Below is a small trained network, with its code and all its weights. Each question gives an input and a class and asks what happens when units are switched off, that is, made to give their printed mean instead of their output.

import numpy as np


def w(rows, s, z=0):
    codes = np.array(rows[::2]) - 128.0
    scale = np.full(codes.shape[1], s)
    scale[-1] = z or s
    return codes * scale


def norm(h):
    return h / np.sqrt((h * h).mean(-1, keepdims=True) + 1e-5)


def f(y):
    return y / 2 * (1 + np.tanh(0.7978845608 * (y + 0.044715 * y**3)))


def log_softmax(a):
    a = a - a.max(-1, keepdims=True)
    return a - np.log(np.exp(a).sum(-1, keepdims=True))


def net(x, mask):
    res = np.array(x, float).reshape(1, 7) / 4 @ E
    u = 0
    for l in range(2):
        y = f(norm(res) @ A[l][:, :-1].T + A[l][:, -1])
        res = res + np.where(mask[u : u + 4], y, B[l][:, -1]) @ B[l][:, :-1]
        u += 4
    return log_softmax(norm(res)[-1] @ U[:, :-1].T + U[:, -1])


A, B = {}, {}
E = w([
[78,201,155,201],'x0',
[123,117,141,121],'x1',
[124,156,160,88],'x2',
[254,151,189,198],'x3',
[120,196,108,137],'x4',
[119,137,147,105],'x5',
[132,130,115,137],'x6',
],0.0064)
A[0] = w([
[254,209,228,142,251],'L0N0',
[9,196,153,156,132],'L0N1',
[136,91,98,77,228],'L0N2',
[91,140,77,30,134],'L0N3',
],0.0068,0.0026)
B[0] = w([
[168,101,137,129,255],'L0N0',
[104,110,115,250,180],'L0N1',
[110,137,78,82,173],'L0N2',
[115,172,35,176,174],'L0N3',
],0.013,0.0061)
A[1] = w([
[6,128,114,51,1],'L1N0',
[74,109,80,72,100],'L1N1',
[156,59,143,93,182],'L1N2',
[254,89,20,43,216],'L1N3',
],0.0057,0.0034)
B[1] = w([
[142,185,155,47,132],'L1N0',
[2,202,79,147,146],'L1N1',
[128,118,133,62,171],'L1N2',
[49,138,171,33,253],'L1N3',
],0.0086,0.0053)
U = w([
[96,151,66,95,238],'0',
[113,135,74,147,247],'1',
[101,200,12,101,4],'2',
[100,174,119,206,80],'3',
[154,75,155,85,145],'4',
[192,82,126,155,114],'5',
[153,114,133,90,205],'6',
[179,166,161,190,5],'7',
],0.011,0.0032)

Each question gives the input, the list of numbers given to net, and the class t.
The units are the neurons (one row each of A and B). Each row of codes is followed by its name. A weight is (code - 128) times the scale printed after its matrix; where a second scale follows, it is the last column's (A, B and U).
mask holds one flag per neuron, layer by layer. A switched-off neuron (its flag False) gives its mean, the last column of its row in B, instead of its output. The means were averaged over made-up inputs and are rounded, as every weight is.
A unit's drop is (log p(t) with every unit on - log p(t) with that unit switched off) / (log p(t) with every unit on - log p(t) with every unit switched off).
The circuit of an input: a set's keep is (log p(t) with only the set's units on - log p(t) with every unit switched off) / (log p(t) with every unit on - log p(t) with every unit switched off). Starting from all 8 units, units are removed one at a time, each time the one whose removal leaves the highest keep (on an exact tie, the one counted first), for as long as the keep stays at least 0.8.
circuit, biggest first: the units of the circuit, biggest drop first
unit that matters most: the unit with the biggest drop
k most important neurons: the k neurons with the biggest drops, biggest first
top k neurons in layer l: the k neurons of layer l with the biggest drops, biggest first
drop when u is switched off: that unit's drop, to one decimal
input [7,-6,-1,5,-2,4,-8], class 5: circuit, biggest first -> L0N0; L1N1
input [3,5,1,2,-2,1,-6], class 5: unit that matters most -> L1N3
input [6,-4,0,-8,4,6,4], class 3: top 2 neurons in layer 0 -> L0N1; L0N2
input [5,-4,5,1,6,-3,1], class 7: circuit, biggest first -> L0N3; L1N3
input [3,-5,2,-8,2,7,-1], class 3: 3 most important neurons -> L0N1; L1N3; L1N2
input [2,7,-3,2,8,-8,6], class 7: circuit, biggest first -> L0N3; L1N1
input [3,-1,4,1,0,4,5], class 5: top 2 neurons in layer 0 -> L0N0; L0N3
input [5,4,4,-6,2,8,8], class 3: drop when L0N1 is switched off -> 0.6
input [6,-1,6,1,-8,8,-2], class 5: drop when L1N1 is switched off -> 0.1
input [6,-6,3,1,-1,-5,-7], class 5: drop when L0N1 is switched off -> -0.1
